Below is a small trained network, with its code and all its weights. Each question gives an input and a class and asks what happens when units are switched off, that is, made to give their printed mean instead of their output.

import numpy as np


def w(rows, s, z=0):
    codes = np.array(rows[::2]) - 128.0
    scale = np.full(codes.shape[1], s)
    scale[-1] = z or s
    return codes * scale


def norm(h):
    return h / np.sqrt((h * h).mean(-1, keepdims=True) + 1e-5)


def f(y):
    return y / 2 * (1 + np.tanh(0.7978845608 * (y + 0.044715 * y**3)))


def log_softmax(a):
    a = a - a.max(-1, keepdims=True)
    return a - np.log(np.exp(a).sum(-1, keepdims=True))


def net(x, mask):
    res = np.array(x, float).reshape(1, 8) / 4 @ E
    u = 0
    for l in range(2):
        y = f(norm(res) @ A[l][:, :-1].T + A[l][:, -1])
        res = res + np.where(mask[u : u + 12], y, B[l][:, -1]) @ B[l][:, :-1]
        u += 12
    return log_softmax(norm(res)[-1] @ U[:, :-1].T + U[:, -1])


A, B = {}, {}
E = w([
[161,21,130,156,143,39],'x0',
[204,85,178,57,109,160],'x1',
[163,149,39,156,109,185],'x2',
[193,137,101,124,158,186],'x3',
[50,100,124,34,138,151],'x4',
[97,95,100,104,2,102],'x5',
[212,168,222,140,132,174],'x6',
[131,127,156,137,121,192],'x7',
],0.007)
A[0] = w([
[144,171,105,199,57,127,1],'L0N1',
[146,165,116,205,166,122,155],'L0N2',
[203,24,78,114,95,114,139],'L0N3',
[2,72,73,149,132,30,238],'L0N4',
[126,121,139,135,134,131,82],'L0N5',
[247,59,137,138,117,47,85],'L0N6',
[121,172,189,125,184,38,150],'L0N7',
[131,90,165,200,236,167,56],'L0N8',
[150,130,140,120,117,244,207],'L0N9',
[148,160,62,98,236,147,41],'L0N10',
[73,29,199,61,185,191,138],'L0N11',
[109,131,30,105,113,124,154],'L0N12',
],0.015,0.0032)
B[0] = w([
[101,166,146,90,59,115,153],'L0N1',
[163,141,138,169,149,183,179],'L0N2',
[128,85,69,92,93,49,177],'L0N3',
[70,137,37,167,170,4,249],'L0N4',
[129,128,137,124,132,130,125],'L0N5',
[125,72,152,251,150,111,192],'L0N6',
[94,164,198,123,173,71,189],'L0N7',
[149,139,159,121,200,199,187],'L0N8',
[179,147,140,136,58,131,183],'L0N9',
[65,67,88,38,127,213,168],'L0N10',
[122,195,147,36,76,93,194],'L0N11',
[76,151,220,173,117,156,175],'L0N12',
],0.023,0.014)
A[1] = w([
[147,130,83,133,144,169,32],'L1N1',
[77,130,181,78,190,66,134],'L1N2',
[104,68,202,35,108,104,210],'L1N3',
[139,167,122,66,83,172,61],'L1N4',
[167,98,134,154,112,121,39],'L1N5',
[161,100,44,127,96,96,197],'L1N6',
[8,196,114,122,149,103,170],'L1N7',
[96,93,104,81,146,4,160],'L1N8',
[113,142,75,138,161,53,4],'L1N9',
[39,146,91,83,28,140,150],'L1N10',
[190,96,111,127,127,100,22],'L1N11',
[172,91,45,78,223,167,119],'L1N12',
],0.017,0.0023)
B[1] = w([
[102,66,173,66,129,92,129],'L1N1',
[99,80,42,189,35,116,213],'L1N2',
[99,215,88,138,45,143,173],'L1N3',
[82,168,151,50,100,126,170],'L1N4',
[57,195,168,130,222,131,133],'L1N5',
[3,209,201,93,133,84,164],'L1N6',
[71,8,188,188,149,132,247],'L1N7',
[81,181,103,154,56,60,253],'L1N8',
[126,203,148,125,69,95,207],'L1N9',
[245,170,207,157,141,153,207],'L1N10',
[54,149,82,163,134,180,131],'L1N11',
[22,35,154,74,88,207,148],'L1N12',
],0.02,0.015)
U = w([
[73,56,137,93,157,213,155],'0',
[149,94,184,223,206,142,138],'1',
[188,102,53,90,180,92,1],'2',
[49,137,115,195,89,6,188],'3',
[179,111,49,104,184,100,3],'4',
[181,197,175,69,73,167,190],'5',
[185,114,69,93,175,83,32],'6',
[170,110,45,92,182,98,10],'7',
],0.014,0.0063)

Each question gives the input, the list of numbers given to net, and the class t.
The units are the neurons (one row each of A and B). Each row of codes is followed by its name. A weight is (code - 128) times the scale printed after its matrix; where a second scale follows, it is the last column's (A, B and U).
mask holds one flag per neuron, layer by layer. A switched-off neuron (its flag False) gives its mean, the last column of its row in B, instead of its output. The means were averaged over made-up inputs and are rounded, as every weight is.
A unit's drop is (log p(t) with every unit on - log p(t) with that unit switched off) / (log p(t) with every unit on - log p(t) with every unit switched off).
The circuit of an input: a set's keep is (log p(t) with only the set's units on - log p(t) with every unit switched off) / (log p(t) with every unit on - log p(t) with every unit switched off). Starting from the 12 units with the biggest drops (on a tie, the unit counted first), units are removed one at a time, each time the one whose removal leaves the highest keep (on an exact tie, the one counted first), for as long as the keep stays at least 0.8.
circuit, biggest first: the units of the circuit, biggest drop first
k most important neurons: the k neurons with the biggest drops, biggest first
k most important neurons of layer l: the k neurons of layer l with the biggest drops, biggest first
drop when u is switched off: that unit's drop, to one decimal
input [6,2,7,-2,1,-8,-7,6], class 0: circuit, biggest first -> (L0N10; L1N12)
input [-3,-6,0,5,-8,-3,4,3], class 5: circuit, biggest first -> (L0N4; L1N7)
input [-3,-4,6,7,8,-4,-2,-1], class 5: 2 most important neurons of layer 0 -> (L0N4; L0N9)
input [7,4,8,7,-6,-3,4,3], class 1: circuit, biggest first -> (L0N4; L1N8)
input [-2,2,6,1,2,1,-6,7], class 5: most important neuron of layer 0 -> (L0N4)
input [-6,-3,3,6,5,1,-3,-6], class 1: 2 most important neurons -> (L0N12; L1N10)
input [8,3,-2,4,-5,2,8,8], class 1: 3 most important neurons -> (L0N4; L1N8; L0N6)
input [-2,-5,4,8,7,5,0,0], class 1: 2 most important neurons -> (L0N12; L0N11)
input [7,6,-2,-5,-5,-5,5,5], class 1: 2 most important neurons of layer 0 -> (L0N6; L0N4)
input [-2,5,-1,-8,-6,0,8,-2], class 1: 2 most important neurons -> (L0N4; L1N8)
input [-2,2,8,4,1,-6,0,-4], class 0: 2 most important neurons of layer 0 -> (L0N10; L0N11)
input [-5,-1,-6,0,-1,-1,8,2], class 5: 3 most important neurons of layer 0 -> (L0N4; L0N9; L0N6)
input [2,-7,-5,7,8,-2,6,-3], class 5: drop when L0N11 is switched off -> 0.6
input [-7,2,-6,-2,3,8,4,4], class 5: drop when L0N4 is switched off -> 0.2
input [-4,1,6,4,5,-3,5,-2], class 5: drop when L0N9 is switched off -> 0.2
input [7,-1,5,6,-7,-7,7,-4], class 1: most important neuron -> (L0N6)
